Dazu: [19, 91, 86, 131]
tup: [107, 88, 120, 109]
Loro: [69, 108, 70, 143]
puzi: [103, 93, 107, 39]
kele: [101, 131, 84, 85]
lov: [128, 102, 101, 155]
dalov: [108, 108, 70, 74]
gone Loro: [143, 108, 69] : [70]
gone puzi: [107, 103, 93] : [39]
gone puzi: [39, 93, 107] : [103]
has: [102, 101] : yes
has: [108, 108, 70, 74] : yes

Lidam: [98, 88, 109, 59, 101, 105, 97, 119, 67, 99, 90, 80, 91, 121, 94, 97, 104, 97, 99, 120]
tiv: [64, 110, 83, 65, 119, 77, 104, 105, 62, 170, 122, 102, 138, 137, 124, 119, 123, 118, 59, 107]
Zupo: [96, 111, 104, 94, 107, 91, 116, 104, 124, 100, 106, 107, 81, 130, 77, 90, 111, 119, 103, 91]
pefun: [79, 140, 87, 120, 119, 72, 126, 95, 147, 135, 125, 128, 93, 88, 78, 96, 124, 138, 89, 72]
Pedi: [105, 119, 86, 132, 173, 3, 157, 57, 133, 108, 69, 69, 74, 52, 64, 121, 86, 170, 109, 105]
zenez: [123, 127, 101, 150, 148, 68, 113, 88, 101, 56, 25, 39, 36, 26, 33, 105, 92, 109, 151, 164]
Kuvi: [87, 91, 101, 66, 99, 94, 106, 106, 92, 124, 120, 109, 115, 137, 113, 101, 108, 112, 80, 87]
fozof: [71, 114, 84, 66, 101, 92, 98, 123, 58, 165, 124, 104, 130, 140, 120, 108, 118, 114, 61, 93]
mef: [105, 142, 97, 149, 94, 117, 96, 114, 133, 82, 90, 108, 62, 96, 57, 81, 113, 96, 124, 98]
Rupi: [89, 110, 107, 122, 120, 101, 105, 72, 145, 83, 101, 115, 92, 112, 84, 104, 123, 91, 116, 127]
Rofi: [132, 112, 95, 120, 56, 109, 106, 139, 113, 89, 108, 111, 71, 89, 83, 67, 67, 124, 104, 20]
gone pefun: [87, 72, 79, 125, 140, 135, 138, 126, 124, 93, 96, 128, 147, 95, 78, 88, 120, 72, 119] : [89]
gone Pedi: [173, 108, 105, 69, 121, 64, 74, 105, 52, 170, 132, 3, 119, 69, 86, 157, 57, 86, 133] : [109]

med: [102, 112, 125, 135, 110, 102, 61, 91, 153, 125, 132, 62, 124, 83, 82]
zeva: [77, 72, 76, 110, 69, 107, 83, 123, 111, 154, 52, 110, 112, 101, 127]
Sas: [77, 72, 76, 110, 69, 107, 83, 123, 109, 83, 90, 69, 113, 80, 60]
Meti: [77, 72, 76, 110, 69, 107, 83, 123, 111, 154, 52, 110, 20, 103, 103]
sare: [123, 153, 92, 43, 64, 109, 62, 159, 128, 95, 122, 132, 100, 108, 121]
pum: [102, 112, 140, 135, 110, 102, 61, 91, 153, 125, 132, 62, 106, 93, 82]
has: [112, 110, 52] : no
gone sare: [132, 159, 62, 153, 64, 128, 121, 123, 92, 122, 100, 95, 43, 109] : [108]
gone med: [132, 102, 91, 125, 135, 83, 112, 153, 82, 110, 102, 62, 125, 61] : [124]
gone med: [61, 153, 125, 83, 125, 102, 62, 135, 124, 132, 110, 112, 102, 91] : [82]
gone zeva: [77, 107, 110, 111, 101, 69, 123, 72, 52, 83, 127, 110, 154, 112] : [76]

pevif: [102, 98, 100, 100, 100, 102, 101, 102, 102, 99, 99, 102, 103, 102, 103, 99, 101, 106, 105, 100, 101, 101, 100, 97, 102, 97, 101, 98, 100, 103, 99, 101, 99]
dod: [110, 100, 100, 118, 87, 95, 95, 92, 89, 103, 86, 98, 90, 95, 86, 98, 87, 92, 93, 107, 96, 98, 107, 114, 95, 109, 107, 99, 94, 102, 100, 96, 109]
dipa: [102, 98, 100, 100, 100, 102, 101, 102, 102, 99, 99, 102, 90, 102, 103, 99, 101, 106, 105, 100, 101, 101, 100, 97, 102, 97, 101, 98, 100, 103, 99, 101, 99]
has: [107, 109] : no
gone dod: [92, 93, 100, 87, 114, 109, 86, 102, 96, 92, 98, 94, 100, 95, 86, 98, 107, 87, 95, 109, 98, 107, 100, 90, 95, 103, 89, 107, 99, 96, 95, 118] : [110]
find: [102, 98, 100, 100, 100, 102, 101, 102, 102, 99, 99, 102, 90, 102, 103, 99, 101, 106, 105, 100, 101, 101, 100, 97, 102, 97, 101, 98, 100, 103, 99, 101, 99] : dipa

pupul: [121, 110, 109, 100, 102, 97, 86, 72, 116, 83, 102]
livu: [114, 88, 129, 83, 103, 73, 105, 88, 80, 89, 139]
mov: [111, 120, 112, 97, 186, 123, 68, 84, 122, 108, 135]
nidi: [83, 94, 71, 105, 173, 100, 96, 98, 98, 95, 95]
Nuz: [113, 109, 126, 106, 110, 112, 92, 127, 88, 112, 49]
Dalo: [35, 82, 109, 94, 104, 115, 107, 83, 77, 96, 82]
gone Nuz: [92, 126, 109, 127, 110, 112, 49, 112, 88, 106] : [113]
has: [120, 112, 97, 186] : yes
gone nidi: [71, 98, 95, 100, 173, 94, 83, 105, 95, 98] : [96]
gone Nuz: [92, 112, 88, 106, 49, 109, 110, 112, 127, 113] : [126]

